Here is a tiny trained network, its code and every weight. The questions are about switching its units off for an input and a class, where a switched-off unit gives its printed mean instead of its output.

import numpy as np


def w(rows, s, z=0):
    codes = np.array(rows[::2]) - 128.0
    scale = np.full(codes.shape[1], s)
    scale[-1] = z or s
    return codes * scale


def f(y):
    return np.maximum(y, 0)


def log_softmax(a):
    a = a - a.max(-1, keepdims=True)
    return a - np.log(np.exp(a).sum(-1, keepdims=True))


def net(x, mask):
    res = np.array(x, float).reshape(1, 8) / 4 @ E
    y = f(res @ A[0][:, :-1].T + A[0][:, -1])
    res = res + np.where(mask, y, B[0][:, -1]) @ B[0][:, :-1]
    return log_softmax(res[-1] @ U[:, :-1].T + U[:, -1])


A, B = {}, {}
E = w([
[127,128,129,129,130],'x0',
[128,127,128,121,132],'x1',
[129,129,128,124,129],'x2',
[28,177,91,124,195],'x3',
[129,128,128,127,128],'x4',
[130,129,128,125,130],'x5',
[119,131,224,254,163],'x6',
[160,31,62,166,210],'x7',
],0.0072)
A[0] = w([
[16,191,105,129,192,27],'neuron 1',
[214,93,173,137,60,9],'neuron 2',
[155,54,86,145,181,123],'neuron 3',
[101,217,190,98,44,200],'neuron 4',
[210,95,171,138,63,24],'neuron 5',
[108,195,182,88,56,134],'neuron 6',
[11,193,99,130,197,12],'neuron 7',
[142,120,8,1,102,107],'neuron 8',
[121,132,208,249,176,2],'neuron 9',
[106,204,184,91,53,154],'neuron 10',
[169,35,80,147,198,92],'neuron 11',
[100,213,190,98,45,197],'neuron 12',
[207,100,172,149,73,37],'neuron 13',
[46,167,109,130,170,74],'neuron 14',
[164,47,82,147,191,104],'neuron 15',
[117,123,207,241,178,5],'neuron 16',
[38,174,110,147,181,50],'neuron 17',
[155,46,84,145,184,116],'neuron 18',
[137,122,16,9,101,47],'neuron 19',
],0.0059,0.00036)
B[0] = w([
[211,38,68,85,71,207],'neuron 1',
[189,63,77,104,90,202],'neuron 2',
[98,197,85,181,199,197],'neuron 3',
[121,188,49,186,208,237],'neuron 4',
[206,50,65,85,82,199],'neuron 5',
[116,180,74,165,191,218],'neuron 6',
[222,29,65,71,59,210],'neuron 7',
[47,151,246,102,79,253],'neuron 8',
[62,130,236,87,63,236],'neuron 9',
[115,188,61,182,206,225],'neuron 10',
[101,191,81,172,195,215],'neuron 11',
[121,181,54,175,201,235],'neuron 12',
[174,67,93,105,86,197],'neuron 13',
[192,53,75,91,78,183],'neuron 14',
[99,195,80,179,199,206],'neuron 15',
[51,133,240,85,67,232],'neuron 16',
[200,44,88,86,71,190],'neuron 17',
[102,193,91,179,193,202],'neuron 18',
[30,150,255,87,59,243],'neuron 19',
],0.0064,0.0049)
U = w([
[110,196,77,193,197,142],'0',
[57,130,248,93,82,228],'1',
[222,37,76,94,89,2],'2',
],0.012,0.00029)

Each question gives the input, the list of numbers given to net, and the class t.
The units are the neurons (one row each of A and B). Each row of codes is followed by its name. A weight is (code - 128) times the scale printed after its matrix; where a second scale follows, it is the last column's (A, B and U).
mask holds one flag per neuron, in row order. A switched-off neuron (its flag False) gives its mean, the last column of its row in B, instead of its output. The means were averaged over made-up inputs and are rounded, as every weight is.
A unit's drop is (log p(t) with every unit on - log p(t) with that unit switched off) / (log p(t) with every unit on - log p(t) with every unit switched off).
The circuit of an input: a set's keep is (log p(t) with only the set's units on - log p(t) with every unit switched off) / (log p(t) with every unit on - log p(t) with every unit switched off). Starting from the 12 units with the biggest drops (on a tie, the unit counted first), units are removed one at a time, each time the one whose removal leaves the highest keep (on an exact tie, the one counted first), for as long as the keep stays at least 0.8.
units of the circuit, in order: the units of the circuit, biggest drop first
unit that matters most: the unit with the biggest drop
k most important neurons: the k neurons with the biggest drops, biggest first
drop of u: that unit's drop, to one decimal
input [-4,0,4,-8,5,-6,5,-6], class 2: units of the circuit, in order => neuron 5; neuron 2
input [-7,2,8,5,7,2,-5,-1], class 1: units of the circuit, in order => neuron 19
input [1,2,-4,-3,-4,-1,-3,1], class 1: 2 most important neurons => neuron 7; neuron 1
input [4,-4,-5,4,-3,-7,-7,-3], class 1: 2 most important neurons => neuron 19; neuron 8
input [7,-5,8,5,8,-4,6,-8], class 0: 2 most important neurons => neuron 4; neuron 12
input [7,-2,7,8,-4,8,-5,6], class 2: 2 most important neurons => neuron 7; neuron 1
input [-5,-6,5,6,-7,1,-4,4], class 2: 2 most important neurons => neuron 7; neuron 1
input [6,3,-6,7,5,8,-7,-1], class 1: 2 most important neurons => neuron 19; neuron 8
input [-4,-8,0,4,-1,0,6,-7], class 0: 3 most important neurons => neuron 4; neuron 12; neuron 10
input [8,0,4,-4,6,6,1,5], class 0: drop of neuron 11 => 0.2
input [-8,4,8,-8,-8,6,4,-3], class 2: drop of neuron 18 => 0.0
input [-8,-8,-8,7,-6,8,-7,3], class 1: drop of neuron 5 => 0.1
input [7,0,-5,-3,5,8,-5,3], class 1: drop of neuron 8 => 0.2
input [-8,-6,3,7,3,-6,-1,-8], class 0: unit that matters most => neuron 4
